Below are the code and all the weights of a small trained network. Each question names an input and a target symbol and asks about switching units off, where a switched-off unit gives its printed mean instead of its output.

import numpy as np


def w(rows, s, z=0):
    codes = np.array(rows[::2]) - 128.0
    scale = np.full(codes.shape[1], s)
    scale[-1] = z or s
    return codes * scale


def norm(h):
    return h / np.sqrt((h * h).mean(-1, keepdims=True) + 1e-5)


def f(y):
    return np.maximum(y, 0)


def softmax(a):
    e = np.exp(a - a.max(-1, keepdims=True))
    return e / e.sum(-1, keepdims=True)


def log_softmax(a):
    a = a - a.max(-1, keepdims=True)
    return a - np.log(np.exp(a).sum(-1, keepdims=True))


def net(x, mask):
    ids = ['ΛΣΦΩβγδεξπ'.index(c) for c in x.split()]
    T = len(ids)
    res = E[ids] + P[:T]
    u = 0
    for l in range(2):
        r = norm(res)
        for j in range(2):
            rows = slice(2 * j, 2 * j + 2)
            q, k, v = (r @ M[l][rows].T for M in (Q, K, V))
            z = softmax(np.where(np.tri(T) > 0, q @ k.T / 2**0.5, -1e9)) @ v
            o = O[l][rows]
            res = res + np.where(mask[u + j], z, o[:, -1]) @ o[:, :-1]
        u += 2
        y = f(norm(res) @ A[l][:, :-1].T + A[l][:, -1])
        res = res + np.where(mask[u : u + 4], y, B[l][:, -1]) @ B[l][:, :-1]
        u += 4
    return log_softmax(norm(res)[-1] @ U[:, :-1].T + U[:, -1])


Q, K, V, O, A, B = {}, {}, {}, {}, {}, {}
E = w([
[60,117,196,166],'Λ',
[101,107,151,143],'Σ',
[79,136,189,127],'Φ',
[111,98,169,135],'Ω',
[167,182,141,170],'β',
[200,165,188,185],'γ',
[59,203,1,69],'δ',
[109,114,166,118],'ε',
[192,34,151,223],'ξ',
[105,122,172,121],'π',
],0.0062)
P = w([
[156,128,108,62],'0',
[49,144,154,254],'1',
[129,94,253,113],'2',
[88,133,111,215],'3',
[140,85,229,104],'4',
[99,126,105,196],'5',
[139,76,216,92],'6',
],0.0053)
Q[0] = w([
[153,85,45,2],'L0H1',
[50,55,160,43],'L0H1',
[86,162,82,206],'L0H2',
[128,148,190,120],'L0H2',
],0.0083)
K[0] = w([
[2,104,128,64],'L0H1',
[64,243,43,144],'L0H1',
[204,173,113,77],'L0H2',
[56,202,140,163],'L0H2',
],0.0079)
V[0] = w([
[25,147,52,89],'L0H1',
[44,15,155,107],'L0H1',
[141,2,136,67],'L0H2',
[211,160,112,98],'L0H2',
],0.0048)
O[0] = w([
[3,190,250,152,110],'L0H1',
[147,188,185,233,221],'L0H1',
[210,205,64,147,128],'L0H2',
[196,113,154,92,2],'L0H2',
],0.0049,0.003)
A[0] = w([
[94,236,39,153,1],'L0N1',
[253,68,128,210,141],'L0N2',
[166,59,231,141,68],'L0N3',
[126,162,192,118,97],'L0N4',
],0.0055,0.0026)
B[0] = w([
[181,10,194,131,155],'L0N1',
[34,98,112,101,226],'L0N2',
[168,100,253,109,251],'L0N3',
[149,86,125,116,209],'L0N4',
],0.006,0.0027)
Q[1] = w([
[172,235,86,96],'L1H1',
[72,109,27,234],'L1H1',
[206,134,135,110],'L1H2',
[98,169,30,255],'L1H2',
],0.012)
K[1] = w([
[69,172,114,127],'L1H1',
[187,247,98,117],'L1H1',
[143,86,139,167],'L1H2',
[210,200,88,134],'L1H2',
],0.016)
V[1] = w([
[2,190,186,127],'L1H1',
[175,190,187,10],'L1H1',
[90,234,92,23],'L1H2',
[225,206,143,194],'L1H2',
],0.0071)
O[1] = w([
[88,187,39,135,253],'L1H1',
[236,255,134,48,170],'L1H1',
[53,130,254,114,66],'L1H2',
[195,148,176,244,133],'L1H2',
],0.007,0.0049)
A[1] = w([
[95,165,142,209,93],'L1N1',
[143,254,133,127,3],'L1N2',
[126,174,152,60,49],'L1N3',
[118,203,112,159,81],'L1N4',
],0.0094,0.0065)
B[1] = w([
[104,113,8,110,255],'L1N1',
[253,221,57,38,176],'L1N2',
[4,68,18,202,152],'L1N3',
[165,76,63,59,197],'L1N4',
],0.0057,0.0042)
U = w([
[91,137,19,191,87],'Λ',
[212,147,134,228,120],'Σ',
[181,232,54,60,5],'Φ',
[137,141,221,168,233],'Ω',
[117,91,101,15,48],'β',
[176,78,142,53,125],'γ',
[8,168,180,95,224],'δ',
[157,190,191,121,225],'ε',
[135,7,159,175,140],'ξ',
[160,179,170,114,143],'π',
],0.011,0.0022)

Each question gives the input, a string of symbols that net reads in full, and the target symbol t.
The units are the heads (2 rows each of Q, K, V and O) and the neurons (one row each of A and B). Each row of codes is followed by its name. A weight is (code - 128) times the scale printed after its matrix; where a second scale follows, it is the last column's (O, A, B and U).
mask holds one flag per unit, layer by layer, with each layer's heads first. A switched-off unit (its flag False) gives its mean, the last column of its rows in O or B, instead of its output. The means were averaged over made-up inputs and are rounded, as every weight is.
A unit's drop is (log p(t) with every unit on - log p(t) with that unit switched off) / (log p(t) with every unit on - log p(t) with every unit switched off).
The circuit of an input: a set's keep is (log p(t) with only the set's units on - log p(t) with every unit switched off) / (log p(t) with every unit on - log p(t) with every unit switched off). Starting from all 12 units, units are removed one at a time, each time the one whose removal leaves the highest keep (on an exact tie, the one counted first), for as long as the keep stays at least 0.8.
units of the circuit, in order: the units of the circuit, biggest drop first
unit that matters most: the unit with the biggest drop
k most important neurons: the k neurons with the biggest drops, biggest first
which heads matter: for each layer, one digit per head in row order, 1 if its drop is at least 0.15 and else 0, layers parted by /
input β Λ β Σ, target β: units of the circuit, in order	L0H1; L1H2
input Ω ε Λ Λ, target Ω: which heads matter	01 / 11
input Φ Λ γ ξ, target Φ: units of the circuit, in order	L1H1; L0N2; L0H2
input δ δ β Λ, target δ: which heads matter	00 / 01
input Σ Ω γ Φ, target Σ: unit that matters most	L0H2
input Φ π Λ Φ, target Φ: units of the circuit, in order	L0H2; L1H1
input Φ Λ Λ ε Φ Ω, target Φ: which heads matter	01 / 10
input Φ Σ Φ δ Ω Φ ε, target δ: which heads matter	10 / 00
input Λ β β γ Λ, target γ: which heads matter	10 / 01
input Λ Λ Λ, target Λ: units of the circuit, in order	L1H2; L0H1
input β Λ Σ ε Φ Φ, target β: which heads matter	10 / 01
input Σ Φ β Σ Λ, target β: 2 most important neurons	L0N2; L0N1
input Ω Λ β Φ, target Ω: 2 most important neurons	L0N3; L0N2
input Φ Σ Ω Σ, target Φ: which heads matter	01 / 10
input δ Λ Λ Λ ε Φ, target δ: units of the circuit, in order	L1H2
input δ Σ δ Φ Λ Ω δ, target δ: which heads matter	10 / 01
input ξ π Λ β, target ξ: which heads matter	10 / 10
input γ Φ β Λ, target γ: units of the circuit, in order	L0H1; L1H1
input Φ Σ Φ Λ, target Φ: 2 most important neurons	L0N2; L1N2
input δ Φ Ω Ω, target δ: unit that matters most	L1H2
